Here is a tiny trained network, its code and every weight. The questions are about switching its units off for an input and a class, where a switched-off unit gives its printed mean instead of its output.

import numpy as np


def w(rows, s, z=0):
    codes = np.array(rows[::2]) - 128.0
    scale = np.full(codes.shape[1], s)
    scale[-1] = z or s
    return codes * scale


def norm(h):
    return h / np.sqrt((h * h).mean(-1, keepdims=True) + 1e-5)


def f(y):
    return y / 2 * (1 + np.tanh(0.7978845608 * (y + 0.044715 * y**3)))


def log_softmax(a):
    a = a - a.max(-1, keepdims=True)
    return a - np.log(np.exp(a).sum(-1, keepdims=True))


def net(x, mask):
    res = np.array(x, float).reshape(1, 4) / 4 @ E
    u = 0
    for l in range(2):
        y = f(norm(res) @ A[l][:, :-1].T + A[l][:, -1])
        res = res + np.where(mask[u : u + 12], y, B[l][:, -1]) @ B[l][:, :-1]
        u += 12
    return log_softmax(norm(res)[-1] @ U[:, :-1].T + U[:, -1])


A, B = {}, {}
E = w([
[134,128,119],'x0',
[126,135,144],'x1',
[248,135,181],'x2',
[140,255,83],'x3',
],0.0048)
A[0] = w([
[20,162,151,153],'L0N0',
[160,194,82,252],'L0N1',
[138,209,122,146],'L0N2',
[183,111,180,87],'L0N3',
[116,142,162,52],'L0N4',
[107,114,185,57],'L0N5',
[112,139,147,59],'L0N6',
[222,104,91,26],'L0N7',
[47,121,79,116],'L0N8',
[166,9,171,192],'L0N9',
[255,154,186,116],'L0N10',
[185,160,241,68],'L0N11',
],0.0069,0.0024)
B[0] = w([
[122,72,23,200],'L0N0',
[54,81,162,214],'L0N1',
[80,88,180,175],'L0N2',
[119,116,102,144],'L0N3',
[150,150,106,107],'L0N4',
[119,179,132,119],'L0N5',
[167,133,117,110],'L0N6',
[115,152,76,125],'L0N7',
[91,113,47,191],'L0N8',
[71,136,145,253],'L0N9',
[101,77,19,207],'L0N10',
[127,112,3,158],'L0N11',
],0.0055,0.0037)
A[1] = w([
[89,71,124,248],'L1N0',
[105,188,105,174],'L1N1',
[108,95,89,196],'L1N2',
[103,136,87,92],'L1N3',
[120,225,110,146],'L1N4',
[81,134,94,229],'L1N5',
[167,115,150,87],'L1N6',
[81,151,164,64],'L1N7',
[254,112,116,168],'L1N8',
[97,122,219,125],'L1N9',
[131,82,118,189],'L1N10',
[135,138,139,27],'L1N11',
],0.012,0.0018)
B[1] = w([
[151,223,149,254],'L1N0',
[174,52,233,163],'L1N1',
[195,167,136,219],'L1N2',
[186,97,105,175],'L1N3',
[102,69,253,154],'L1N4',
[203,152,135,230],'L1N5',
[44,110,109,112],'L1N6',
[189,67,74,144],'L1N7',
[15,202,26,142],'L1N8',
[215,131,173,154],'L1N9',
[137,201,199,177],'L1N10',
[87,99,93,109],'L1N11',
],0.0049,0.0069)
U = w([
[173,119,132,251],'0',
[50,122,32,91],'1',
[186,123,144,126],'2',
[92,86,251,2],'3',
],0.011,0.0032)

Each question gives the input, the list of numbers given to net, and the class t.
The units are the neurons (one row each of A and B). Each row of codes is followed by its name. A weight is (code - 128) times the scale printed after its matrix; where a second scale follows, it is the last column's (A, B and U).
mask holds one flag per neuron, layer by layer. A switched-off neuron (its flag False) gives its mean, the last column of its row in B, instead of its output. The means were averaged over made-up inputs and are rounded, as every weight is.
A unit's drop is (log p(t) with every unit on - log p(t) with that unit switched off) / (log p(t) with every unit on - log p(t) with every unit switched off).
The circuit of an input: a set's keep is (log p(t) with only the set's units on - log p(t) with every unit switched off) / (log p(t) with every unit on - log p(t) with every unit switched off). Starting from the 12 units with the biggest drops (on a tie, the unit counted first), units are removed one at a time, each time the one whose removal leaves the highest keep (on an exact tie, the one counted first), for as long as the keep stays at least 0.8.
circuit, biggest first: the units of the circuit, biggest drop first
k most important neurons: the k neurons with the biggest drops, biggest first
top k neurons in layer l: the k neurons of layer l with the biggest drops, biggest first
drop when u is switched off: that unit's drop, to one decimal
input [-1,-4,-3,6], class 3: circuit, biggest first : [L1N4, L1N1]
input [2,-4,-5,7], class 3: circuit, biggest first : [L0N10, L1N4, L1N1]
input [-3,1,7,-6], class 1: top 2 neurons in layer 0 : [L0N1, L0N11]
input [3,2,8,2], class 1: circuit, biggest first : [L1N8]
input [-2,-3,3,-1], class 1: circuit, biggest first : [L0N10, L0N11]
input [-4,5,6,-5], class 1: top 2 neurons in layer 1 : [L1N8, L1N5]
input [-8,6,-5,-5], class 0: 2 most important neurons : [L1N0, L0N1]
input [-3,4,-6,8], class 3: 3 most important neurons : [L1N4, L0N10, L1N1]
input [2,-1,6,4], class 1: top 2 neurons in layer 0 : [L0N9, L0N8]
input [3,3,4,6], class 3: 2 most important neurons : [L0N0, L1N4]
input [-2,-8,8,-7], class 1: 2 most important neurons : [L1N8, L0N1]
input [-2,8,-3,-4], class 2: top 2 neurons in layer 0 : [L0N1, L0N2]
input [-2,0,8,5], class 1: drop when L1N8 is switched off : 0.6
input [0,3,7,-2], class 1: drop when L1N8 is switched off : 0.3
input [7,-5,5,8], class 3: drop when L0N6 is switched off : 0.0
input [0,-2,5,8], class 3: drop when L1N4 is switched off : 0.7
